Below are the code and all the weights of a small trained network. Each question names an input and a class and asks about switching units off, where a switched-off unit gives its printed mean instead of its output.

import numpy as np


def w(rows, s, z=0):
    codes = np.array(rows[::2]) - 128.0
    scale = np.full(codes.shape[1], s)
    scale[-1] = z or s
    return codes * scale


def f(y):
    return y / 2 * (1 + np.tanh(0.7978845608 * (y + 0.044715 * y**3)))


def log_softmax(a):
    a = a - a.max(-1, keepdims=True)
    return a - np.log(np.exp(a).sum(-1, keepdims=True))


def net(x, mask):
    res = np.array(x, float).reshape(1, 6) / 4 @ E
    y = f(res @ A[0][:, :-1].T + A[0][:, -1])
    res = res + np.where(mask, y, B[0][:, -1]) @ B[0][:, :-1]
    return log_softmax(res[-1] @ U[:, :-1].T + U[:, -1])


A, B = {}, {}
E = w([
[125,150,199,92,119,83,138,59,70,73,47],'x0',
[131,9,170,197,122,82,90,44,186,110,142],'x1',
[137,110,176,37,118,146,20,149,165,170,123],'x2',
[132,96,111,169,121,141,41,161,2,126,154],'x3',
[129,146,175,192,127,149,131,142,125,245,54],'x4',
[133,212,195,185,126,126,80,120,155,97,180],'x5',
],0.0064)
A[0] = w([
[128,119,150,91,135,141,91,133,143,147,125,103],'N1',
[123,130,141,78,131,124,83,126,165,157,111,106],'N2',
[128,125,97,155,130,148,127,164,170,179,161,103],'N3',
[134,135,154,178,130,128,138,132,144,207,78,55],'N4',
[135,119,149,65,112,143,64,136,166,154,127,80],'N5',
[125,171,99,91,130,138,141,162,119,134,129,18],'N6',
[127,151,162,152,125,137,124,144,121,221,70,70],'N7',
[128,38,77,60,126,136,171,133,101,172,72,43],'N8',
[128,192,159,153,127,121,94,107,144,91,162,82],'N9',
[120,138,182,90,128,118,124,102,71,104,61,89],'N10',
[131,13,177,184,126,118,97,76,184,126,117,1],'N11',
[122,125,101,201,129,123,207,119,117,108,134,49],'N12',
[128,124,160,79,133,137,71,147,135,154,120,88],'N13',
[131,150,110,199,129,139,201,125,102,117,120,85],'N14',
[124,151,149,116,122,125,149,114,204,131,119,80],'N15',
[122,114,97,142,129,140,121,159,162,160,169,83],'N16',
[130,211,174,174,126,140,84,136,158,127,151,87],'N17',
[130,249,116,58,129,152,146,176,77,165,113,47],'N18',
[121,148,177,110,125,109,140,89,104,109,80,86],'N19',
[123,172,141,86,133,137,199,120,245,150,98,24],'N20',
[122,114,117,165,126,146,42,158,10,146,142,18],'N21',
[131,119,93,47,127,118,121,129,145,34,192,33],'N22',
[117,124,81,136,131,133,118,165,157,161,174,101],'N23',
],0.017,0.0077)
B[0] = w([
[121,176,123,150,129,100,129,128,106,125,132,158],'N1',
[119,190,128,153,124,79,135,121,100,132,119,172],'N2',
[198,160,131,112,126,180,117,125,157,136,126,176],'N3',
[69,103,114,133,131,215,129,108,83,109,125,173],'N4',
[114,216,114,154,136,88,144,122,99,120,129,185],'N5',
[109,111,127,163,125,122,122,122,190,122,135,157],'N6',
[63,116,121,134,128,221,112,114,75,119,131,189],'N7',
[86,127,149,5,140,97,134,195,142,137,141,193],'N8',
[98,125,126,50,137,126,137,171,144,145,123,185],'N9',
[224,167,122,112,124,187,121,123,160,126,128,192],'N10',
[84,83,124,186,125,99,127,120,242,127,130,226],'N11',
[114,212,126,153,123,70,127,130,101,135,123,187],'N12',
[111,200,132,150,125,95,141,129,98,129,125,176],'N13',
[102,211,132,146,131,86,127,124,96,128,127,191],'N14',
[173,76,130,123,124,96,131,134,89,127,133,173],'N15',
[188,148,136,122,128,167,116,120,153,113,136,165],'N16',
[92,125,136,20,138,113,139,179,142,132,131,202],'N17',
[81,88,130,189,125,92,121,109,240,125,131,249],'N18',
[209,160,122,128,125,178,112,121,157,132,138,179],'N19',
[199,35,127,151,124,78,131,118,61,127,130,207],'N20',
[200,27,129,147,125,68,148,114,57,128,128,221],'N21',
[61,98,126,159,127,241,118,108,54,134,117,212],'N22',
[194,156,131,105,119,158,125,109,166,121,106,178],'N23',
],0.028,0.012)
U = w([
[69,97,112,200,120,104,120,101,225,120,139,21],'0',
[184,52,112,148,120,74,153,112,44,131,136,80],'1',
[93,253,101,176,128,78,149,113,73,125,123,166],'2',
[41,115,98,148,131,244,110,94,65,113,120,111],'3',
[224,184,116,109,119,199,105,105,171,124,127,165],'4',
[75,121,136,14,152,113,150,208,136,153,142,253],'5',
],0.0062,0.0028)

Each question gives the input, the list of numbers given to net, and the class t.
The units are the neurons (one row each of A and B). Each row of codes is followed by its name. A weight is (code - 128) times the scale printed after its matrix; where a second scale follows, it is the last column's (A, B and U).
mask holds one flag per neuron, in row order. A switched-off neuron (its flag False) gives its mean, the last column of its row in B, instead of its output. The means were averaged over made-up inputs and are rounded, as every weight is.
A unit's drop is (log p(t) with every unit on - log p(t) with that unit switched off) / (log p(t) with every unit on - log p(t) with every unit switched off).
The circuit of an input: a set's keep is (log p(t) with only the set's units on - log p(t) with every unit switched off) / (log p(t) with every unit on - log p(t) with every unit switched off). Starting from the 12 units with the biggest drops (on a tie, the unit counted first), units are removed one at a time, each time the one whose removal leaves the highest keep (on an exact tie, the one counted first), for as long as the keep stays at least 0.8.
units of the circuit, in order: the units of the circuit, biggest drop first
unit that matters most: the unit with the biggest drop
top k neurons: the k neurons with the biggest drops, biggest first
drop of u: that unit's drop, to one decimal
input [-2,5,-8,-8,-7,8], class 1: unit that matters most : N20
input [8,4,7,-8,8,-1], class 1: top 3 neurons : [N20, N15, N22]
input [1,-2,5,8,2,8], class 1: top 2 neurons : [N21, N8]
input [-6,3,-8,-6,-3,-6], class 2: top 2 neurons : [N12, N14]
input [-8,-3,-8,-1,8,-8], class 2: top 3 neurons : [N12, N14, N22]
input [8,8,-1,6,-4,-4], class 0: top 4 neurons : [N11, N3, N23, N16]
input [5,-2,2,0,0,-4], class 4: top 2 neurons : [N10, N17]
input [1,-2,5,2,5,0], class 2: top 2 neurons : [N22, N13]
input [1,-7,-7,7,-4,8], class 5: top 4 neurons : [N17, N9, N11, N20]
input [-2,-6,1,-1,-8,6], class 3: top 2 neurons : [N22, N11]
input [3,-8,7,-4,0,0], class 0: top 2 neurons : [N18, N6]
input [0,-6,0,0,-3,5], class 0: top 2 neurons : [N18, N8]
input [6,6,-5,-7,-7,-4], class 1: drop of N7 : 0.8
input [-2,6,-5,-7,6,-8], class 5: units of the circuit, in order : [N8]
input [8,-6,1,4,-7,1], class 4: drop of N16 : 0.0
input [-7,-3,0,3,-5,0], class 4: drop of N23 : 0.3
